Rows, each with roughly how far along a hidden order it lies (0 to 20):
[  0  12  -1   2  21   2 -12  -3   0 -25   1  -4   0  -1  -3   8   3   2
  21  -4  19   1  18  -4   6  -2   6  -8  -7  25]
15
[ -2  22   1   2  14   1  -5   2 -10 -25   4   0  -2  11   1   0  -2  30
  -8   2  22   2  13  -2   4   0  12   3  -8  21]
11
[  1 -33  -6  -7  -7  -1  -5   2  -8  16  -8   0   5  -3   3  -5  -9 -15
 -14  -8 -29   0 -24   6  -8  -1 -24   7   4 -38]
12
[-20 -38   0   8  25  -3 -14   6 -38 -38  -9  -3 -17   1 -60 -14 -18 -94
 -78 -13  -9  12   2   0  -5   2  -2 -15 -24   8]
0
[ -4  12  -2   4  36   2 -23  -4  -6 -44  -2  -8   1  -4 -24  12   1 -17
  16 -15  14   5  32  -7   8  -2   5 -17 -15  50]
11
[  7  18   0  -5  -2   1  -1  -1   3   1   5   2   8  14  25   5   5  79
  19   4  21  -4  -1   0   2  -1   4  16   2 -11]
20
[ -6  30   5   4  16   1  -1   2 -19 -30   4   1  -6  16 -14  -2   3  30
 -24   8  33   6  15  -2   5   3  17  -2 -15  30]
7
[  2 -19  -5  -5   9   1 -12   0  -6   1  -5  -1   6   6   4   3  -4  16
   6  -5 -15  -1 -13   1  -3  -1 -18   8   0 -24]
15
[  6  -4   1  -8   7   1  -3  -1  -7  10  -2   2  11   8  16   1  -4  52
   7   2  -2  -4 -12   3  -1  -5 -12  18  -5 -36]
17
[ -4 -38  -7   1  28   0 -27  -4  -4 -17 -11 -12   2 -12 -22   7  -8 -67
   9 -22 -25   4   6  -3  -2  -5 -19 -16  -8  -7]
11
[  4   6  -3  -6   7   2  -8  -1  -2  -5   0   2   8  12  16   4   0  54
  14   0  10  -2  -7   1   0  -2  -4  12  -1 -13]
17
[  2  -1  -1  -3  -5   0   2   1  -3  13   0   2   3   7   9  -1  -3  25
  -2   0   2  -1  -8   2  -1   0   0   9   0 -17]
14
[ 4 31  4 -1  0  3  5  1 -1 -7 11  7  1 19 12  1  5 80 15 16 27 -2  8 -1
  4  0 13 15 -2 14]
17
[ -2  42   8   4   3   1   8   1  -4 -22  10   3  -6  17   3  -2   7  81
  -9  20  49   2  20  -3   8   3  26   1  -6  38]
11
[  8  17   1  -7  -7   1   0  -1  14  10  -1   2   7  13  19   2   3  80
  16   9  24  -3  -5   1  -3   6   8  29   8 -13]
18
[  5  43   0  -2  27   5 -16  -5 -12 -40   9  -1   8  21  13  15   7  98
  29   4  49  -2  27  -7  11  -1  19  -5 -12  41]
20
[  0 -18  -7  -2  24   1 -24  -3  -6 -22  -7  -6   5  -5 -12   9  -6 -21
  22 -16 -23   1   9  -2  -1  -4 -17  -8  -5  -5]
14
[ -3  12   0   3  21   2 -14  -3  -2 -35  -1  -6   2   9 -13   8   1  -4
  12  -5  12   3  21  -5   6  -1   8 -12  -9  32]
12
[ -1  27   4   2   0   1   9   2 -10 -16   4   4  -2  16  11  -2   5  53
  -7  15  42   3   4   1   3   3  18  12  -9  11]
11
[  7 -10  -7  -7   6   1 -11  -2   2   6  -2   2  11   0  10   7  -3  31
  19  -7 -12  -3  -5   0  -2  -5 -15   8   5 -31]
18
[  6 -19  -5  -8  -5   0  -3   0   3  22  -3   2  10   2  18   2  -2  23
  21  -5 -19  -4 -19   4  -5  -3 -18  13   7 -45]
19
[  4  51   8  -2 -16   1  24   5 -11  -3  14  12  -2  40  29  -7   6 127
 -25  29  55  -2   5   3   4   5  29  24  -3  11]
14
[  0   5  -1   0  14   1  -9  -1 -10 -20   1  -3   3   4  -5   5   0  21
   5   1   7   1   9  -1   2  -2   2   1  -2  13]
13
[  6  44   2  -4   8   4   1  -1   3 -10  10   2   9  26  24   7   8 115
  25  12  44  -3  14  -1   8   0  17  14   0  12]
20
[  1  15  -2  -2  22   3 -18  -2 -12 -26  -3  -3   6  13   1   9   0  45
  12  -4  25   1  11  -3   3  -2  -2   5 -10  -1]
14
[  0 -23  -9  -3  31   2 -31  -3  -7 -26  -9  -8   7  -5 -13  11  -6 -21
  20 -17 -16   2   7  -2   0  -5 -18  -6  -9  -5]
14
[ -2 -35  -6  -3  12   0 -14   0 -10   2  -9  -2   4  -4 -11   0 -10 -35
  -4 -15 -31   1 -12   1  -6  -2 -21   1  -3 -28]
11
[ 5 24  4 -4 -9  1 10  2 -1  3  8  7  2 18 25 -2  6 78  4 12 30 -3 -4  2
  2  2 13 23  1 -3]
17
